Below are the code and all the weights of a small trained network. Each question names an input and a class and asks about switching units off, where a switched-off unit gives its printed mean instead of its output.

import numpy as np


def w(rows, s, z=0):
    codes = np.array(rows[::2]) - 128.0
    scale = np.full(codes.shape[1], s)
    scale[-1] = z or s
    return codes * scale


def f(y):
    return y / 2 * (1 + np.tanh(0.7978845608 * (y + 0.044715 * y**3)))


def log_softmax(a):
    a = a - a.max(-1, keepdims=True)
    return a - np.log(np.exp(a).sum(-1, keepdims=True))


def net(x, mask):
    res = np.array(x, float).reshape(1, 6) / 4 @ E
    y = f(res @ A[0][:, :-1].T + A[0][:, -1])
    res = res + np.where(mask, y, B[0][:, -1]) @ B[0][:, :-1]
    return log_softmax(res[-1] @ U[:, :-1].T + U[:, -1])


A, B = {}, {}
E = w([
[61,149,180,112,68,17,5,98,136,203,96],'x0',
[203,109,105,152,192,76,204,73,81,67,3],'x1',
[148,158,179,64,169,115,110,183,39,150,129],'x2',
[122,92,214,137,145,197,132,119,115,33,188],'x3',
[191,80,158,102,96,146,88,82,70,119,111],'x4',
[61,224,97,138,131,77,209,217,128,112,133],'x5',
],0.0047)
A[0] = w([
[109,113,153,103,88,90,51,104,137,182,114,127],'neuron 1',
[157,117,48,183,158,124,164,102,173,117,86,196],'neuron 2',
[172,105,137,97,147,177,174,163,99,79,149,160],'neuron 3',
[177,113,132,72,140,184,159,171,74,112,158,159],'neuron 4',
[139,55,159,159,109,141,98,57,126,108,119,253],'neuron 5',
[181,92,113,163,143,143,203,98,119,53,91,108],'neuron 6',
[69,174,112,151,102,127,130,160,174,117,182,170],'neuron 7',
[164,119,64,182,145,100,181,80,135,109,82,181],'neuron 8',
[166,124,147,105,141,172,168,156,80,108,151,123],'neuron 9',
[76,255,116,126,128,63,137,177,123,151,111,196],'neuron 10',
[75,155,109,145,119,170,123,166,210,148,200,180],'neuron 11',
[125,177,53,125,115,94,135,153,139,188,116,184],'neuron 12',
[192,108,52,99,114,123,102,109,117,204,95,166],'neuron 13',
[115,85,175,100,71,116,20,81,145,168,130,155],'neuron 14',
],0.0066,0.0034)
B[0] = w([
[184,172,190,97,202,113,63,101,58,79,167,216],'neuron 1',
[73,71,55,176,89,149,170,125,210,144,147,206],'neuron 2',
[166,129,108,121,145,224,100,66,113,90,157,187],'neuron 3',
[159,161,100,99,117,233,111,64,103,94,131,182],'neuron 4',
[136,106,90,140,125,254,117,64,138,87,170,239],'neuron 5',
[130,63,168,194,160,154,72,99,175,72,215,197],'neuron 6',
[46,99,86,123,72,110,201,187,176,189,72,186],'neuron 7',
[67,65,81,196,92,170,170,134,228,144,133,208],'neuron 8',
[173,155,122,93,150,201,97,69,103,92,149,161],'neuron 9',
[66,214,135,2,117,63,168,238,114,208,38,229],'neuron 10',
[42,67,59,172,65,121,202,182,232,175,115,205],'neuron 11',
[111,187,102,39,89,122,160,161,112,183,55,195],'neuron 12',
[142,161,68,65,82,184,162,99,105,145,90,195],'neuron 13',
[219,142,199,132,239,165,18,44,78,23,229,255],'neuron 14',
],0.0054,0.005)
U = w([
[69,143,58,102,26,120,219,188,159,189,54,199],'0',
[123,185,215,90,177,36,100,197,60,154,108,6],'1',
[254,160,164,87,193,176,67,56,36,73,173,155],'2',
[117,45,124,233,128,150,130,116,190,100,192,130],'3',
],0.0064,0.0023)

Each question gives the input, the list of numbers given to net, and the class t.
The units are the neurons (one row each of A and B). Each row of codes is followed by its name. A weight is (code - 128) times the scale printed after its matrix; where a second scale follows, it is the last column's (A, B and U).
mask holds one flag per neuron, in row order. A switched-off neuron (its flag False) gives its mean, the last column of its row in B, instead of its output. The means were averaged over made-up inputs and are rounded, as every weight is.
A unit's drop is (log p(t) with every unit on - log p(t) with that unit switched off) / (log p(t) with every unit on - log p(t) with every unit switched off).
The circuit of an input: a set's keep is (log p(t) with only the set's units on - log p(t) with every unit switched off) / (log p(t) with every unit on - log p(t) with every unit switched off). Starting from the 12 units with the biggest drops (on a tie, the unit counted first), units are removed one at a time, each time the one whose removal leaves the highest keep (on an exact tie, the one counted first), for as long as the keep stays at least 0.8.
circuit, biggest first: the units of the circuit, biggest drop first
k most important neurons: the k neurons with the biggest drops, biggest first
drop when u is switched off: that unit's drop, to one decimal
input [3,2,-8,4,-7,2], class 0: circuit, biggest first -> [neuron 14; neuron 7]
input [1,-7,-4,-4,7,1], class 2: circuit, biggest first -> [neuron 14]
input [6,-1,3,-8,-8,-6], class 1: circuit, biggest first -> [neuron 10; neuron 1; neuron 5]
input [1,-1,-3,3,-8,-2], class 0: circuit, biggest first -> [neuron 14; neuron 6]
input [8,-5,-4,-7,-5,-4], class 1: 2 most important neurons -> [neuron 14; neuron 1]
input [-8,5,-2,3,3,-5], class 3: 4 most important neurons -> [neuron 8; neuron 2; neuron 14; neuron 6]
input [-3,8,7,-4,5,6], class 0: 3 most important neurons -> [neuron 14; neuron 8; neuron 1]
input [7,-7,0,-1,-6,-5], class 1: 2 most important neurons -> [neuron 11; neuron 7]
input [-7,-4,7,2,-5,5], class 0: drop when neuron 14 is switched off -> 0.2
input [6,-5,-4,-7,1,-4], class 2: drop when neuron 14 is switched off -> 0.5
input [7,3,-1,-4,-3,-2], class 1: drop when neuron 10 is switched off -> 0.2
